Here is a tiny trained network, its code and every weight. The questions are about switching its units off for an input and a target symbol, where a switched-off unit gives its printed mean instead of its output.

import numpy as np


def w(rows, s, z=0):
    codes = np.array(rows[::2]) - 128.0
    scale = np.full(codes.shape[1], s)
    scale[-1] = z or s
    return codes * scale


def norm(h):
    return h / np.sqrt((h * h).mean(-1, keepdims=True) + 1e-5)


def f(y):
    return y / 2 * (1 + np.tanh(0.7978845608 * (y + 0.044715 * y**3)))


def softmax(a):
    e = np.exp(a - a.max(-1, keepdims=True))
    return e / e.sum(-1, keepdims=True)


def log_softmax(a):
    a = a - a.max(-1, keepdims=True)
    return a - np.log(np.exp(a).sum(-1, keepdims=True))


def net(x, mask):
    ids = ['Φαβγηπσ'.index(c) for c in x.split()]
    T = len(ids)
    res = E[ids] + P[:T]
    u = 0
    for l in range(2):
        r = norm(res)
        for j in range(3):
            rows = slice(2 * j, 2 * j + 2)
            q, k, v = (r @ M[l][rows].T for M in (Q, K, V))
            z = softmax(np.where(np.tri(T) > 0, q @ k.T / 2**0.5, -1e9)) @ v
            o = O[l][rows]
            res = res + np.where(mask[u + j], z, o[:, -1]) @ o[:, :-1]
        u += 3
        y = f(norm(res) @ A[l][:, :-1].T + A[l][:, -1])
        res = res + np.where(mask[u : u + 4], y, B[l][:, -1]) @ B[l][:, :-1]
        u += 4
    return log_softmax(norm(res)[-1] @ U[:, :-1].T + U[:, -1])


Q, K, V, O, A, B = {}, {}, {}, {}, {}, {}
E = w([
[124,131,130,90,42,240,136],'Φ',
[149,233,69,91,147,183,88],'α',
[55,163,43,74,187,213,84],'β',
[37,254,58,60,191,146,86],'γ',
[108,210,84,89,218,198,130],'η',
[178,126,109,76,191,200,59],'π',
[185,170,46,141,166,29,138],'σ',
],0.0096)
P = w([
[158,72,174,211,73,49,141],'0',
[61,133,2,79,215,205,25],'1',
[190,104,211,62,131,63,222],'2',
[112,147,16,95,180,169,40],'3',
[186,100,181,83,85,90,211],'4',
[115,161,5,99,169,175,46],'5',
[181,89,190,98,88,87,201],'6',
[101,146,10,123,158,172,34],'7',
],0.0093)
Q[0] = w([
[87,120,178,80,146,97,151],'0.h1',
[86,51,163,136,121,90,175],'0.h1',
[124,44,156,157,104,180,94],'0.h2',
[170,98,226,122,108,110,204],'0.h2',
[16,112,139,140,171,86,170],'0.h3',
[129,103,12,164,141,160,106],'0.h3',
],0.011)
K[0] = w([
[66,118,40,41,166,142,128],'0.h1',
[173,113,119,41,166,144,177],'0.h1',
[131,43,167,178,132,182,84],'0.h2',
[224,121,187,91,120,163,178],'0.h2',
[49,152,143,114,163,113,127],'0.h3',
[133,79,109,248,108,117,131],'0.h3',
],0.011)
V[0] = w([
[117,220,131,211,87,137,120],'0.h1',
[162,37,197,158,112,118,184],'0.h1',
[155,153,202,141,113,100,199],'0.h2',
[184,9,135,101,77,170,57],'0.h2',
[128,18,111,190,251,180,88],'0.h3',
[2,42,104,150,87,112,177],'0.h3',
],0.0071)
O[0] = w([
[179,187,181,166,177,157,130,166],'0.h1',
[39,164,136,119,128,87,99,22],'0.h1',
[181,90,98,197,29,206,108,1],'0.h2',
[217,158,175,75,152,134,97,84],'0.h2',
[169,48,104,72,155,159,101,168],'0.h3',
[72,80,111,122,78,118,254,109],'0.h3',
],0.0082,0.0059)
A[0] = w([
[22,190,57,177,141,92,173,163],'0.n1',
[90,9,76,2,162,147,156,1],'0.n2',
[140,105,148,211,135,249,123,18],'0.n3',
[143,141,60,104,237,87,171,61],'0.n4',
],0.0087,0.0029)
B[0] = w([
[120,88,208,95,172,113,131,182],'0.n1',
[153,147,90,115,140,79,246,254],'0.n2',
[36,61,89,112,113,194,118,145],'0.n3',
[123,97,120,60,82,178,171,239],'0.n4',
],0.012,0.0096)
Q[1] = w([
[155,89,110,134,23,107,156],'1.h1',
[152,64,198,222,56,150,145],'1.h1',
[87,139,136,149,56,114,50],'1.h2',
[212,97,233,227,5,162,206],'1.h2',
[187,130,155,192,41,40,254],'1.h3',
[199,59,115,229,61,249,115],'1.h3',
],0.0073)
K[1] = w([
[143,68,53,122,70,167,177],'1.h1',
[144,167,61,130,80,255,209],'1.h1',
[224,171,131,122,82,117,71],'1.h2',
[145,184,89,48,64,225,243],'1.h2',
[223,170,106,60,96,54,188],'1.h3',
[247,151,115,151,5,210,131],'1.h3',
],0.0077)
V[1] = w([
[185,184,118,33,113,142,141],'1.h1',
[178,75,180,145,118,101,89],'1.h1',
[62,87,137,3,160,186,115],'1.h2',
[113,4,74,193,91,37,138],'1.h2',
[51,81,151,185,81,175,43],'1.h3',
[114,32,101,244,159,65,153],'1.h3',
],0.0059)
O[1] = w([
[148,129,140,126,180,79,59,215],'1.h1',
[102,177,57,127,94,68,69,82],'1.h1',
[156,53,215,173,170,36,96,242],'1.h2',
[98,148,107,2,121,157,37,102],'1.h2',
[206,78,188,54,192,184,102,4],'1.h3',
[251,106,106,177,115,55,73,60],'1.h3',
],0.007,0.0039)
A[1] = w([
[49,72,95,90,201,178,126,177],'1.n1',
[85,154,108,123,90,145,192,91],'1.n2',
[111,250,137,201,173,147,95,3],'1.n3',
[179,84,194,155,29,122,156,132],'1.n4',
],0.012,0.0054)
B[1] = w([
[179,123,137,232,33,105,82,245],'1.n1',
[188,46,146,42,117,176,129,173],'1.n2',
[112,199,92,165,236,231,184,145],'1.n3',
[42,254,105,58,86,112,81,148],'1.n4',
],0.01,0.012)
U = w([
[92,207,111,181,198,229,157,191],'Φ',
[160,70,104,62,97,165,250,255],'α',
[236,111,183,41,164,168,49,28],'β',
[126,194,38,159,76,49,83,35],'γ',
[43,107,253,139,116,107,139,212],'η',
[34,150,149,3,28,242,85,117],'π',
[129,30,131,206,22,237,115,191],'σ',
],0.005,0.00092)

Each question gives the input, a string of symbols that net reads in full, and the target symbol t.
The units are the heads (2 rows each of Q, K, V and O) and the neurons (one row each of A and B). Each row of codes is followed by its name. A weight is (code - 128) times the scale printed after its matrix; where a second scale follows, it is the last column's (O, A, B and U).
mask holds one flag per unit, layer by layer, with each layer's heads first. A switched-off unit (its flag False) gives its mean, the last column of its rows in O or B, instead of its output. The means were averaged over made-up inputs and are rounded, as every weight is.
A unit's drop is (log p(t) with every unit on - log p(t) with that unit switched off) / (log p(t) with every unit on - log p(t) with every unit switched off).
The circuit of an input: a set's keep is (log p(t) with only the set's units on - log p(t) with every unit switched off) / (log p(t) with every unit on - log p(t) with every unit switched off). Starting from the 12 units with the biggest drops (on a tie, the unit counted first), units are removed one at a time, each time the one whose removal leaves the highest keep (on an exact tie, the one counted first), for as long as the keep stays at least 0.8.
units of the circuit, in order: the units of the circuit, biggest drop first
k most important neurons: the k neurons with the biggest drops, biggest first
k most important neurons of layer l: the k neurons of layer l with the biggest drops, biggest first
which heads matter: for each layer, one digit per head in row order, 1 if its drop is at least 0.15 and else 0, layers parted by /
input Φ Φ α, target Φ: 2 most important neurons	[0.n4; 1.n3]
input π Φ η Φ σ α, target γ: units of the circuit, in order	[0.h1; 1.n1]
input β Φ β β σ, target γ: 2 most important neurons	[0.n4; 1.n4]
input η η η α η β, target β: which heads matter	010 / 001
input σ α γ α η η, target π: which heads matter	110 / 010
input π η β γ, target γ: which heads matter	001 / 000
input α β σ η, target Φ: units of the circuit, in order	[0.h3; 1.n3]
input η Φ η γ β σ, target β: which heads matter	010 / 001
input σ Φ β σ α π, target π: which heads matter	010 / 010
input π η β π π β η β, target γ: units of the circuit, in order	[1.n1; 0.h2]
input σ β α β β η, target π: units of the circuit, in order	[0.n2; 1.h2; 0.h1]
input σ Φ π η γ α, target π: which heads matter	110 / 010
input γ π η γ, target σ: 2 most important neurons of layer 0	[0.n2; 0.n4]
input Φ β γ, target η: which heads matter	011 / 000
input σ α β β β β σ σ, target π: 2 most important neurons	[0.n4; 0.n2]
input π γ β β η β γ π, target γ: units of the circuit, in order	[0.h1; 1.n1; 0.h2]
input σ β β η β γ π γ, target π: which heads matter	010 / 010
input γ α η π, target σ: most important neuron	[1.n1]
input π σ η α, target γ: 2 most important neurons of layer 1	[1.n1; 1.n2]
input β β σ, target γ: 2 most important neurons of layer 0	[0.n4; 0.n2]
